Below are the code and all the weights of a small trained network. Each question names an input and a class and asks about switching units off, where a switched-off unit gives its printed mean instead of its output.

import numpy as np


def w(rows, s, z=0):
    codes = np.array(rows[::2]) - 128.0
    scale = np.full(codes.shape[1], s)
    scale[-1] = z or s
    return codes * scale


def f(y):
    return y / 2 * (1 + np.tanh(0.7978845608 * (y + 0.044715 * y**3)))


def log_softmax(a):
    a = a - a.max(-1, keepdims=True)
    return a - np.log(np.exp(a).sum(-1, keepdims=True))


def net(x, mask):
    res = np.array(x, float).reshape(1, 5) / 4 @ E
    y = f(res @ A[0][:, :-1].T + A[0][:, -1])
    res = res + np.where(mask, y, B[0][:, -1]) @ B[0][:, :-1]
    return log_softmax(res[-1] @ U[:, :-1].T + U[:, -1])


A, B = {}, {}
E = w([
[96,44,87,203],'x0',
[177,113,115,29],'x1',
[254,135,71,185],'x2',
[44,165,14,46],'x3',
[80,190,87,184],'x4',
],0.0081)
A[0] = w([
[149,198,200,193,167],'neuron 0',
[124,210,141,250,124],'neuron 1',
[191,124,142,177,155],'neuron 2',
[78,80,162,92,189],'neuron 3',
[79,132,117,176,160],'neuron 4',
[205,140,166,194,163],'neuron 5',
[145,150,65,92,104],'neuron 6',
[142,144,45,101,84],'neuron 7',
[152,187,67,142,127],'neuron 8',
[102,199,121,162,118],'neuron 9',
[133,121,45,118,113],'neuron 10',
[108,161,222,121,194],'neuron 11',
[112,199,155,130,111],'neuron 12',
[119,111,122,173,112],'neuron 13',
[75,113,50,192,167],'neuron 14',
[213,51,131,127,167],'neuron 15',
[156,135,100,185,117],'neuron 16',
[66,175,204,123,139],'neuron 17',
[87,201,112,159,138],'neuron 18',
[133,107,41,181,161],'neuron 19',
[174,126,116,178,165],'neuron 20',
[119,103,147,152,134],'neuron 21',
[95,114,64,156,153],'neuron 22',
[80,116,199,67,200],'neuron 23',
[120,82,186,73,255],'neuron 24',
[29,142,164,125,177],'neuron 25',
[171,85,141,221,105],'neuron 26',
[158,135,162,104,209],'neuron 27',
[52,94,79,157,90],'neuron 28',
[45,63,155,64,191],'neuron 29',
[148,141,159,192,104],'neuron 30',
[76,96,65,162,121],'neuron 31',
[219,128,151,82,159],'neuron 32',
[141,164,120,201,115],'neuron 33',
[70,159,155,84,147],'neuron 34',
[150,160,65,125,98],'neuron 35',
],0.013,0.0046)
B[0] = w([
[158,205,90,205,228],'neuron 0',
[79,201,113,166,253],'neuron 1',
[196,83,69,152,211],'neuron 2',
[85,67,255,158,207],'neuron 3',
[20,206,158,154,203],'neuron 4',
[195,93,52,148,244],'neuron 5',
[108,120,77,113,195],'neuron 6',
[141,107,54,98,201],'neuron 7',
[181,137,55,118,197],'neuron 8',
[75,183,159,142,183],'neuron 9',
[77,165,59,76,195],'neuron 10',
[231,164,133,163,206],'neuron 11',
[122,228,210,118,164],'neuron 12',
[79,163,84,156,163],'neuron 13',
[30,135,134,63,249],'neuron 14',
[184,79,103,108,224],'neuron 15',
[119,136,55,167,183],'neuron 16',
[135,181,182,208,212],'neuron 17',
[125,179,165,90,204],'neuron 18',
[83,133,93,94,223],'neuron 19',
[143,50,2,103,199],'neuron 20',
[93,106,127,163,155],'neuron 21',
[100,138,149,56,203],'neuron 22',
[147,93,191,146,229],'neuron 23',
[171,57,210,169,222],'neuron 24',
[76,137,234,141,247],'neuron 25',
[127,79,102,168,238],'neuron 26',
[247,87,224,129,177],'neuron 27',
[56,113,160,100,215],'neuron 28',
[82,66,196,203,254],'neuron 29',
[117,147,64,218,191],'neuron 30',
[48,95,135,73,210],'neuron 31',
[218,28,190,70,218],'neuron 32',
[138,172,69,151,191],'neuron 33',
[99,144,193,184,211],'neuron 34',
[161,126,82,78,179],'neuron 35',
],0.006,0.0085)
U = w([
[16,113,139,36,30],'0',
[114,159,65,26,187],'1',
[119,72,173,82,255],'2',
[186,120,151,91,91],'3',
[90,137,196,174,124],'4',
[125,109,152,154,4],'5',
[140,252,189,129,121],'6',
[82,138,74,210,132],'7',
],0.011,0.0055)

Each question gives the input, the list of numbers given to net, and the class t.
The units are the neurons (one row each of A and B). Each row of codes is followed by its name. A weight is (code - 128) times the scale printed after its matrix; where a second scale follows, it is the last column's (A, B and U).
mask holds one flag per neuron, in row order. A switched-off neuron (its flag False) gives its mean, the last column of its row in B, instead of its output. The means were averaged over made-up inputs and are rounded, as every weight is.
A unit's drop is (log p(t) with every unit on - log p(t) with that unit switched off) / (log p(t) with every unit on - log p(t) with every unit switched off).
The circuit of an input: a set's keep is (log p(t) with only the set's units on - log p(t) with every unit switched off) / (log p(t) with every unit on - log p(t) with every unit switched off). Starting from the 12 units with the biggest drops (on a tie, the unit counted first), units are removed one at a time, each time the one whose removal leaves the highest keep (on an exact tie, the one counted first), for as long as the keep stays at least 0.8.
circuit, biggest first: the units of the circuit, biggest drop first
unit that matters most: the unit with the biggest drop
top k neurons: the k neurons with the biggest drops, biggest first
drop of u: that unit's drop, to one decimal
input [1,-1,3,8,1], class 1: circuit, biggest first : (neuron 29; neuron 10)
input [-2,6,-5,2,6], class 6: circuit, biggest first : (neuron 20; neuron 17)
input [8,5,-7,2,-5], class 4: circuit, biggest first : (neuron 29; neuron 3)
input [-7,-2,-5,-3,1], class 6: circuit, biggest first : (neuron 11; neuron 12)
input [-4,-8,2,5,-6], class 1: top 2 neurons : (neuron 29; neuron 3)
input [-4,-7,7,3,-1], class 1: circuit, biggest first : (neuron 29; neuron 17; neuron 34; neuron 24)
input [0,7,-2,-8,-8], class 3: unit that matters most : neuron 11
input [6,-6,-8,0,8], class 0: top 4 neurons : (neuron 14; neuron 31; neuron 28; neuron 22)
input [-8,8,4,0,5], class 3: top 3 neurons : (neuron 32; neuron 27; neuron 14)
input [8,5,0,-3,6], class 0: top 2 neurons : (neuron 14; neuron 0)
input [-3,0,7,-8,-2], class 3: top 3 neurons : (neuron 32; neuron 27; neuron 15)
input [-8,2,6,-6,7], class 7: top 2 neurons : (neuron 0; neuron 1)
input [7,-1,-8,-2,7], class 0: top 2 neurons : (neuron 14; neuron 31)
input [-7,-4,-8,3,4], class 4: circuit, biggest first : (neuron 34)
input [-1,-5,6,-6,-7], class 3: top 4 neurons : (neuron 32; neuron 15; neuron 27; neuron 4)
input [-7,-5,1,3,-6], class 3: drop of neuron 27 : 0.1
input [2,6,5,-1,-8], class 3: drop of neuron 29 : 0.1
input [-4,3,5,2,-4], class 3: drop of neuron 11 : -0.1
